Below are the code and all the weights of a small trained network. Each question names an input and a class and asks about switching units off, where a switched-off unit gives its printed mean instead of its output.

import numpy as np


def w(rows, s, z=0):
    codes = np.array(rows[::2]) - 128.0
    scale = np.full(codes.shape[1], s)
    scale[-1] = z or s
    return codes * scale


def norm(h):
    return h / np.sqrt((h * h).mean(-1, keepdims=True) + 1e-5)


def f(y):
    return np.maximum(y, 0)


def log_softmax(a):
    a = a - a.max(-1, keepdims=True)
    return a - np.log(np.exp(a).sum(-1, keepdims=True))


def net(x, mask):
    res = np.array(x, float).reshape(1, 6) / 4 @ E
    u = 0
    for l in range(4):
        y = f(norm(res) @ A[l][:, :-1].T + A[l][:, -1])
        res = res + np.where(mask[u : u + 4], y, B[l][:, -1]) @ B[l][:, :-1]
        u += 4
    return log_softmax(norm(res)[-1] @ U[:, :-1].T + U[:, -1])


A, B = {}, {}
E = w([
[191,213,223,116,122,119,24,76,204,191],'x0',
[171,158,90,23,35,78,119,96,52,128],'x1',
[68,46,101,72,136,192,62,65,162,97],'x2',
[58,92,134,178,91,15,2,196,84,132],'x3',
[129,127,128,123,123,123,129,134,137,135],'x4',
[71,198,63,87,173,122,120,162,139,178],'x5',
],0.0025)
A[0] = w([
[184,163,153,178,100,112,167,198,95,172,1],'0.n0',
[103,178,65,104,179,97,116,187,122,188,121],'0.n1',
[242,39,205,200,28,106,129,119,165,1,27],'0.n2',
[182,125,149,113,163,162,234,41,154,152,81],'0.n3',
],0.0038,0.0045)
B[0] = w([
[88,239,206,167,135,2,246,75,128,46,151],'0.n0',
[70,116,137,113,155,118,157,73,73,186,253],'0.n1',
[109,96,103,147,236,143,127,90,2,232,212],'0.n2',
[150,164,161,52,129,154,175,176,151,108,251],'0.n3',
],0.0055,0.0022)
A[1] = w([
[117,117,164,253,174,177,149,178,204,122,6],'1.n0',
[200,143,191,129,130,109,78,101,161,143,28],'1.n1',
[104,105,56,167,90,151,196,206,86,72,2],'1.n2',
[215,167,60,99,30,99,119,76,56,106,13],'1.n3',
],0.0051,0.0033)
B[1] = w([
[101,46,155,2,126,27,133,136,143,161,253],'1.n0',
[144,152,35,161,163,98,114,75,172,155,220],'1.n1',
[220,140,53,164,140,59,99,32,166,74,236],'1.n2',
[52,26,196,85,207,68,140,160,213,153,245],'1.n3',
],0.0067,0.0018)
A[2] = w([
[131,65,110,90,143,232,43,81,175,113,63],'2.n0',
[57,178,61,153,120,56,25,169,58,129,62],'2.n1',
[69,49,107,80,53,235,30,98,127,88,1],'2.n2',
[111,44,166,243,25,49,3,230,112,127,18],'2.n3',
],0.0043,0.0026)
B[2] = w([
[96,186,159,193,103,70,191,167,81,128,192],'2.n0',
[190,113,138,106,119,233,185,129,164,94,251],'2.n1',
[90,253,179,216,185,24,251,128,128,132,165],'2.n2',
[185,185,151,8,96,254,219,142,146,92,215],'2.n3',
],0.0057,0.0031)
A[3] = w([
[202,188,142,158,116,97,38,108,253,177,40],'3.n0',
[94,185,37,122,165,165,91,112,137,250,59],'3.n1',
[158,111,124,98,194,193,215,74,83,138,242],'3.n2',
[169,183,194,189,84,42,181,176,108,113,4],'3.n3',
],0.0046,0.0028)
B[3] = w([
[142,66,40,156,93,98,147,126,93,23,163],'3.n0',
[147,56,117,182,136,157,125,119,45,119,156],'3.n1',
[134,143,144,160,86,140,39,152,122,149,254],'3.n2',
[2,186,142,190,163,138,142,93,170,126,147],'3.n3',
],0.0069,0.0078)
U = w([
[215,193,162,70,41,246,138,216,212,68,124],'0',
[194,78,23,191,139,54,91,49,145,45,157],'1',
[53,29,193,31,180,22,100,180,191,180,96],'2',
[35,234,180,208,149,66,202,105,152,117,5],'3',
[132,106,138,171,187,176,101,105,32,212,165],'4',
],0.012,0.0027)

Each question gives the input, the list of numbers given to net, and the class t.
The units are the neurons (one row each of A and B). Each row of codes is followed by its name. A weight is (code - 128) times the scale printed after its matrix; where a second scale follows, it is the last column's (A, B and U).
mask holds one flag per neuron, layer by layer. A switched-off neuron (its flag False) gives its mean, the last column of its row in B, instead of its output. The means were averaged over made-up inputs and are rounded, as every weight is.
A unit's drop is (log p(t) with every unit on - log p(t) with that unit switched off) / (log p(t) with every unit on - log p(t) with every unit switched off).
The circuit of an input: a set's keep is (log p(t) with only the set's units on - log p(t) with every unit switched off) / (log p(t) with every unit on - log p(t) with every unit switched off). Starting from the 12 units with the biggest drops (on a tie, the unit counted first), units are removed one at a time, each time the one whose removal leaves the highest keep (on an exact tie, the one counted first), for as long as the keep stays at least 0.8.
circuit, biggest first: the units of the circuit, biggest drop first
top k neurons: the k neurons with the biggest drops, biggest first
k most important neurons of layer l: the k neurons of layer l with the biggest drops, biggest first
drop of u: that unit's drop, to one decimal
input [-5,5,6,-3,3,2], class 3: circuit, biggest first	2.n2, 2.n0, 1.n0
input [4,-4,8,2,-5,-7], class 3: circuit, biggest first	2.n2
input [7,4,3,3,2,-4], class 1: top 2 neurons	1.n1, 3.n0
input [-7,-8,-4,2,7,1], class 2: 2 most important neurons of layer 3	3.n0, 3.n1
input [7,-8,-2,2,-6,-5], class 2: top 2 neurons	1.n0, 1.n2
input [-7,-7,4,-5,-4,3], class 1: top 2 neurons	1.n2, 1.n3
input [1,1,-3,4,-6,4], class 0: top 3 neurons	2.n1, 0.n2, 1.n1
input [-2,6,-1,-6,7,7], class 4: top 3 neurons	0.n1, 1.n0, 2.n3
input [6,-2,-5,6,4,8], class 4: top 3 neurons	0.n1, 3.n1, 1.n2
input [-5,2,3,-4,-8,-6], class 4: top 2 neurons	0.n2, 3.n0
input [6,-1,-7,8,-8,7], class 0: top 2 neurons	2.n1, 2.n3
input [-4,-6,0,2,1,3], class 2: top 2 neurons	1.n0, 3.n0
input [-5,5,6,6,6,-1], class 0: top 2 neurons	2.n3, 2.n1
input [0,6,3,-2,6,5], class 2: circuit, biggest first	1.n3
input [7,-5,8,-1,-7,7], class 3: top 4 neurons	2.n0, 2.n2, 1.n2, 0.n2
input [-4,-1,-2,7,1,7], class 0: top 2 neurons	2.n1, 0.n2
input [2,0,8,7,6,-1], class 3: top 3 neurons	2.n2, 2.n0, 3.n3
input [-3,2,-6,0,-3,-3], class 3: top 2 neurons	0.n0, 3.n3
input [5,7,-7,8,-7,5], class 0: 2 most important neurons of layer 2	2.n3, 2.n1
input [8,-3,4,7,-1,5], class 1: circuit, biggest first	3.n0
input [-2,-6,8,2,-1,8], class 3: 2 most important neurons of layer 2	2.n2, 2.n0
input [-5,-1,-4,5,-2,1], class 0: 2 most important neurons of layer 0	0.n3, 0.n1
input [-7,-8,-7,2,4,-8], class 2: 2 most important neurons of layer 1	1.n0, 1.n1
input [3,-4,7,-3,1,2], class 3: drop of 0.n3	0.0
input [-1,-4,4,5,-5,-8], class 4: drop of 0.n2	3.1
input [8,-2,4,1,-3,1], class 1: drop of 1.n1	0.2
input [0,2,6,6,7,-2], class 0: circuit, biggest first	2.n3
input [8,0,7,-1,-3,2], class 1: drop of 1.n1	2.3
